Here is a tiny trained network, its code and every weight. The questions are about switching its units off for an input and a target symbol, where a switched-off unit gives its printed mean instead of its output.

import numpy as np


def w(rows, s, z=0):
    codes = np.array(rows[::2]) - 128.0
    scale = np.full(codes.shape[1], s)
    scale[-1] = z or s
    return codes * scale


def norm(h):
    return h / np.sqrt((h * h).mean(-1, keepdims=True) + 1e-5)


def softmax(a):
    e = np.exp(a - a.max(-1, keepdims=True))
    return e / e.sum(-1, keepdims=True)


def log_softmax(a):
    a = a - a.max(-1, keepdims=True)
    return a - np.log(np.exp(a).sum(-1, keepdims=True))


def net(x, mask):
    ids = ['γηθλμστω'.index(c) for c in x.split()]
    T = len(ids)
    res = E[ids] + P[:T]
    u = 0
    for l in range(3):
        r = norm(res)
        for j in range(2):
            rows = slice(2 * j, 2 * j + 2)
            q, k, v = (r @ M[l][rows].T for M in (Q, K, V))
            z = softmax(np.where(np.tri(T) > 0, q @ k.T / 2**0.5, -1e9)) @ v
            o = O[l][rows]
            res = res + np.where(mask[u + j], z, o[:, -1]) @ o[:, :-1]
        u += 2
    return log_softmax(norm(res)[-1] @ U[:, :-1].T + U[:, -1])


Q, K, V, O = {}, {}, {}, {}
E = w([
[18,106,143,47],'γ',
[22,72,48,53],'η',
[79,121,178,47],'θ',
[78,172,172,10],'λ',
[149,221,80,24],'μ',
[19,183,126,198],'σ',
[127,17,59,67],'τ',
[118,80,125,110],'ω',
],0.014)
P = w([
[132,112,64,255],'0',
[44,186,86,64],'1',
[72,141,87,12],'2',
[68,180,158,62],'3',
[50,137,216,104],'4',
[62,179,185,134],'5',
[93,143,182,115],'6',
[102,155,206,106],'7',
[94,142,194,113],'8',
[76,123,184,48],'9',
],0.0099)
Q[0] = w([
[117,159,95,166],'L0H1',
[107,78,118,3],'L0H1',
[96,113,113,142],'L0H2',
[123,152,139,160],'L0H2',
],0.026)
K[0] = w([
[149,51,49,123],'L0H1',
[253,217,175,8],'L0H1',
[114,116,122,111],'L0H2',
[56,189,139,122],'L0H2',
],0.019)
V[0] = w([
[73,140,68,47],'L0H1',
[130,120,216,129],'L0H1',
[182,254,40,115],'L0H2',
[108,127,158,39],'L0H2',
],0.024)
O[0] = w([
[98,96,224,83,250],'L0H1',
[219,112,96,139,116],'L0H1',
[9,130,112,252,97],'L0H2',
[118,168,189,81,193],'L0H2',
],0.018,0.027)
Q[1] = w([
[208,60,100,213],'L1H1',
[45,84,119,14],'L1H1',
[199,163,183,4],'L1H2',
[173,70,67,247],'L1H2',
],0.022)
K[1] = w([
[85,135,178,106],'L1H1',
[152,76,31,167],'L1H1',
[141,219,219,125],'L1H2',
[201,47,5,43],'L1H2',
],0.027)
V[1] = w([
[96,109,107,47],'L1H1',
[43,40,140,139],'L1H1',
[94,109,181,86],'L1H2',
[128,25,4,75],'L1H2',
],0.04)
O[1] = w([
[139,48,81,157,175],'L1H1',
[182,193,35,188,144],'L1H1',
[195,123,112,89,253],'L1H2',
[201,127,244,254,9],'L1H2',
],0.026,0.038)
Q[2] = w([
[155,103,252,135],'L2H1',
[156,207,63,185],'L2H1',
[65,23,235,96],'L2H2',
[57,201,98,139],'L2H2',
],0.032)
K[2] = w([
[82,2,73,223],'L2H1',
[79,194,91,20],'L2H1',
[177,51,24,102],'L2H2',
[35,159,114,128],'L2H2',
],0.031)
V[2] = w([
[215,146,122,36],'L2H1',
[160,200,209,91],'L2H1',
[73,156,115,244],'L2H2',
[167,103,176,255],'L2H2',
],0.048)
O[2] = w([
[128,3,92,113,254],'L2H1',
[70,57,181,42,138],'L2H1',
[56,63,94,77,41],'L2H2',
[140,15,86,219,19],'L2H2',
],0.031,0.041)
U = w([
[203,84,161,118,44],'γ',
[199,143,93,113,2],'η',
[117,90,252,110,108],'θ',
[104,134,151,128,199],'λ',
[15,152,121,119,144],'μ',
[126,79,179,115,176],'σ',
[176,126,100,158,102],'τ',
[70,176,162,149,222],'ω',
],0.014,0.0071)

Each question gives the input, a string of symbols that net reads in full, and the target symbol t.
The units are the heads (2 rows each of Q, K, V and O). Each row of codes is followed by its name. A weight is (code - 128) times the scale printed after its matrix; where a second scale follows, it is the last column's (O and U).
mask holds one flag per head, layer by layer. A switched-off head (its flag False) gives its mean, the last column of its rows in O, instead of its output. The means were averaged over made-up inputs and are rounded, as every weight is.
A unit's drop is (log p(t) with every unit on - log p(t) with that unit switched off) / (log p(t) with every unit on - log p(t) with every unit switched off).
The circuit of an input: a set's keep is (log p(t) with only the set's units on - log p(t) with every unit switched off) / (log p(t) with every unit on - log p(t) with every unit switched off). Starting from all 6 units, units are removed one at a time, each time the one whose removal leaves the highest keep (on an exact tie, the one counted first), for as long as the keep stays at least 0.8.
circuit, biggest first: the units of the circuit, biggest drop first
most important unit: the unit with the biggest drop
heads that matter: for each layer, one digit per head in row order, 1 if its drop is at least 0.15 and else 0, layers parted by /
input μ σ θ η μ η μ η, target μ: circuit, biggest first => [L0H2; L2H2; L1H1]
input τ γ η η τ, target τ: circuit, biggest first => [L1H1; L0H2; L2H1]
input θ η τ θ τ ω η ω ω, target θ: heads that matter => 11 / 11 / 10
input ω σ θ, target ω: circuit, biggest first => [L0H1; L1H2; L2H1; L0H2]
input τ η γ η, target τ: most important unit => L1H1
input ω η λ θ μ η σ τ, target ω: heads that matter => 11 / 11 / 11
input τ γ θ θ θ, target τ: circuit, biggest first => [L1H1; L0H2; L2H1; L0H1]
input η θ η η, target η: circuit, biggest first => [L1H1; L2H1]
input η τ μ ω η, target η: heads that matter => 11 / 10 / 10
input θ λ θ, target θ: circuit, biggest first => [L0H2; L1H1; L1H2; L0H1]
input η η η, target τ: heads that matter => 01 / 11 / 10
input μ η θ λ λ γ θ θ θ μ, target μ: heads that matter => 01 / 00 / 01
input θ μ ω γ τ η γ, target θ: circuit, biggest first => [L0H2; L1H1; L0H1]
input η θ γ θ, target η: circuit, biggest first => [L1H1; L2H1]
input η θ λ, target η: heads that matter => 11 / 10 / 00
input γ θ η η, target γ: heads that matter => 01 / 11 / 11
input μ θ λ, target μ: heads that matter => 01 / 10 / 01
input μ θ μ γ, target μ: most important unit => L0H2
input τ θ ω, target τ: heads that matter => 01 / 10 / 10
input μ σ η, target μ: most important unit => L0H2
input η θ θ, target η: heads that matter => 11 / 10 / 00
input τ τ μ η τ θ θ μ, target τ: circuit, biggest first => [L0H2; L1H1; L2H1; L0H1]
